Below is a small trained network, with its code and all its weights. Each question gives an input and a class and asks what happens when units are switched off, that is, made to give their printed mean instead of their output.

import numpy as np


def w(rows, s, z=0):
    codes = np.array(rows[::2]) - 128.0
    scale = np.full(codes.shape[1], s)
    scale[-1] = z or s
    return codes * scale


def norm(h):
    return h / np.sqrt((h * h).mean(-1, keepdims=True) + 1e-5)


def f(y):
    return y / 2 * (1 + np.tanh(0.7978845608 * (y + 0.044715 * y**3)))


def log_softmax(a):
    a = a - a.max(-1, keepdims=True)
    return a - np.log(np.exp(a).sum(-1, keepdims=True))


def net(x, mask):
    res = np.array(x, float).reshape(1, 5) / 4 @ E
    u = 0
    for l in range(2):
        y = f(norm(res) @ A[l][:, :-1].T + A[l][:, -1])
        res = res + np.where(mask[u : u + 12], y, B[l][:, -1]) @ B[l][:, :-1]
        u += 12
    return log_softmax(norm(res)[-1] @ U[:, :-1].T + U[:, -1])


A, B = {}, {}
E = w([
[145,88,171,120,179,115,139,169,90,254],'x0',
[122,125,215,142,179,125,123,142,134,74],'x1',
[139,133,125,188,118,119,132,185,219,144],'x2',
[127,64,147,161,64,112,129,196,64,100],'x3',
[137,164,190,106,54,129,131,88,148,163],'x4',
],0.0067)
A[0] = w([
[125,121,74,130,159,127,124,141,124,91,24],'0.n0',
[126,138,108,162,85,132,127,173,228,83,47],'0.n1',
[121,143,163,118,54,132,127,98,147,123,37],'0.n2',
[133,131,98,138,60,125,127,135,143,24,19],'0.n3',
[121,117,46,144,173,120,128,152,124,47,36],'0.n4',
[126,163,95,116,161,135,128,48,195,86,99],'0.n5',
[129,131,127,137,126,139,129,129,138,126,49],'0.n6',
[122,143,203,143,155,128,125,124,147,21,16],'0.n7',
[128,155,176,117,40,121,127,83,162,108,55],'0.n8',
[123,139,113,94,111,139,127,61,61,53,23],'0.n9',
[124,141,4,129,45,130,127,108,128,127,6],'0.n10',
[128,101,124,149,40,131,129,165,94,54,3],'0.n11',
],0.019,0.0032)
B[0] = w([
[183,161,106,172,110,175,165,112,112,88,165],'0.n0',
[133,105,121,148,169,17,144,41,56,151,240],'0.n1',
[156,106,85,167,168,180,153,129,104,70,182],'0.n2',
[46,147,158,165,115,201,99,139,132,254,243],'0.n3',
[154,110,117,172,180,223,158,136,80,51,217],'0.n4',
[72,207,102,118,90,93,102,214,151,123,249],'0.n5',
[182,161,142,113,130,148,54,94,112,146,125],'0.n6',
[158,58,178,29,77,145,138,81,208,126,233],'0.n7',
[159,132,119,169,163,228,155,126,93,56,211],'0.n8',
[129,110,129,162,170,31,141,48,70,174,221],'0.n9',
[158,64,187,41,92,141,134,80,208,118,225],'0.n10',
[115,205,84,116,73,42,102,237,156,62,230],'0.n11',
],0.023,0.013)
A[1] = w([
[161,96,150,59,125,146,107,114,176,143,4],'1.n0',
[132,235,70,71,173,117,125,139,167,132,113],'1.n1',
[91,182,96,114,122,100,69,195,158,110,7],'1.n2',
[95,122,137,157,121,153,138,136,105,164,16],'1.n3',
[152,103,121,167,169,48,104,71,78,179,2],'1.n4',
[142,82,110,88,82,153,124,111,176,152,38],'1.n5',
[160,168,136,170,97,102,124,159,144,150,106],'1.n6',
[183,125,108,159,166,226,121,150,118,105,12],'1.n7',
[147,76,165,83,119,147,106,143,190,138,20],'1.n8',
[67,122,135,126,136,162,122,164,121,206,15],'1.n9',
[124,127,146,181,115,151,63,111,158,146,23],'1.n10',
[156,81,137,146,159,170,94,190,117,251,80],'1.n11',
],0.019,0.0028)
B[1] = w([
[161,64,152,137,97,144,160,128,222,129,207],'1.n0',
[161,76,153,124,63,82,104,224,59,99,207],'1.n1',
[103,174,145,122,68,80,72,231,113,88,238],'1.n2',
[139,146,113,71,188,143,110,155,172,173,171],'1.n3',
[160,144,75,171,172,2,93,66,97,180,254],'1.n4',
[183,72,178,101,190,112,159,141,154,119,197],'1.n5',
[169,124,145,57,117,129,131,145,48,101,172],'1.n6',
[205,133,47,190,151,213,173,159,69,108,239],'1.n7',
[189,84,137,57,124,123,191,99,168,155,202],'1.n8',
[112,196,71,138,136,177,144,163,171,186,191],'1.n9',
[165,170,114,5,219,150,158,158,80,200,140],'1.n10',
[8,177,181,94,96,191,115,83,111,113,191],'1.n11',
],0.016,0.0089)
U = w([
[176,117,83,189,161,233,168,134,73,60,147],'0',
[163,45,186,65,105,128,167,104,217,126,146],'1',
[99,177,132,112,64,77,87,254,107,99,135],'2',
[31,194,135,107,143,184,122,101,129,209,122],'3',
[145,122,95,171,172,26,112,54,88,163,144],'4',
[155,126,115,144,133,134,138,159,149,139,188],'5',
[117,84,136,201,175,148,30,174,188,150,16],'6',
[104,86,124,215,183,139,55,184,215,150,2],'7',
],0.012,0.008)

Each question gives the input, the list of numbers given to net, and the class t.
The units are the neurons (one row each of A and B). Each row of codes is followed by its name. A weight is (code - 128) times the scale printed after its matrix; where a second scale follows, it is the last column's (A, B and U).
mask holds one flag per neuron, layer by layer. A switched-off neuron (its flag False) gives its mean, the last column of its row in B, instead of its output. The means were averaged over made-up inputs and are rounded, as every weight is.
A unit's drop is (log p(t) with every unit on - log p(t) with that unit switched off) / (log p(t) with every unit on - log p(t) with every unit switched off).
The circuit of an input: a set's keep is (log p(t) with only the set's units on - log p(t) with every unit switched off) / (log p(t) with every unit on - log p(t) with every unit switched off). Starting from the 12 units with the biggest drops (on a tie, the unit counted first), units are removed one at a time, each time the one whose removal leaves the highest keep (on an exact tie, the one counted first), for as long as the keep stays at least 0.8.
circuit, biggest first: the units of the circuit, biggest drop first
unit that matters most: the unit with the biggest drop
k most important neurons: the k neurons with the biggest drops, biggest first
k most important neurons of layer l: the k neurons of layer l with the biggest drops, biggest first
input [7,2,-8,7,-5], class 4: 4 most important neurons -> 0.n5, 0.n3, 0.n7, 0.n11
input [-7,-8,6,3,2], class 1: 2 most important neurons of layer 0 -> 0.n10, 0.n9
input [-8,-2,-6,-1,1], class 3: circuit, biggest first -> 0.n3
input [5,-3,5,0,-3], class 3: circuit, biggest first -> 0.n11, 1.n11
input [-5,4,-6,-7,3], class 2: 3 most important neurons -> 0.n5, 0.n1, 0.n10
input [-3,1,8,-1,7], class 4: 3 most important neurons -> 0.n1, 0.n4, 1.n4
input [-5,-3,4,-3,4], class 3: 3 most important neurons -> 0.n11, 0.n4, 0.n3
input [8,-8,-1,-1,8], class 0: 3 most important neurons -> 0.n9, 0.n1, 0.n5
input [-1,-4,-1,-7,-5], class 2: 2 most important neurons -> 0.n5, 0.n8
input [2,8,-8,-1,2], class 1: 2 most important neurons of layer 0 -> 0.n7, 0.n1
input [-8,-6,6,-7,3], class 3: 4 most important neurons of layer 0 -> 0.n11, 0.n7, 0.n3, 0.n5
input [4,-6,8,-4,-1], class 4: 3 most important neurons -> 0.n7, 1.n4, 0.n3
input [-4,0,6,1,6], class 0: 3 most important neurons -> 0.n8, 0.n2, 0.n9
input [-2,7,-2,-5,3], class 1: circuit, biggest first -> 0.n7
input [-3,-1,-8,-5,-3], class 4: 2 most important neurons -> 0.n9, 0.n11
input [-4,-6,-5,2,1], class 1: 2 most important neurons -> 0.n10, 0.n1
input [2,-1,-2,4,-6], class 0: 2 most important neurons -> 0.n4, 0.n5
input [-7,-6,-1,-8,-1], class 2: 2 most important neurons -> 0.n5, 0.n7
input [1,0,-5,4,-2], class 4: 2 most important neurons -> 0.n9, 0.n5
input [-8,4,-7,4,0], class 3: unit that matters most -> 0.n3
input [0,-8,-8,4,7], class 1: 3 most important neurons of layer 0 -> 0.n10, 0.n1, 0.n4
input [6,0,-8,5,1], class 4: 2 most important neurons of layer 0 -> 0.n3, 0.n5
input [2,-1,-3,8,8], class 0: 3 most important neurons of layer 0 -> 0.n8, 0.n2, 0.n5
input [-3,6,-8,-4,2], class 4: 2 most important neurons -> 0.n9, 0.n10
input [6,-4,4,5,8], class 0: 2 most important neurons of layer 0 -> 0.n1, 0.n3
input [-6,1,1,3,-5], class 3: 2 most important neurons of layer 0 -> 0.n3, 0.n8
input [2,-8,7,-7,4], class 1: circuit, biggest first -> 0.n10
input [-2,-6,-7,-8,-3], class 2: 3 most important neurons of layer 0 -> 0.n5, 0.n7, 0.n1
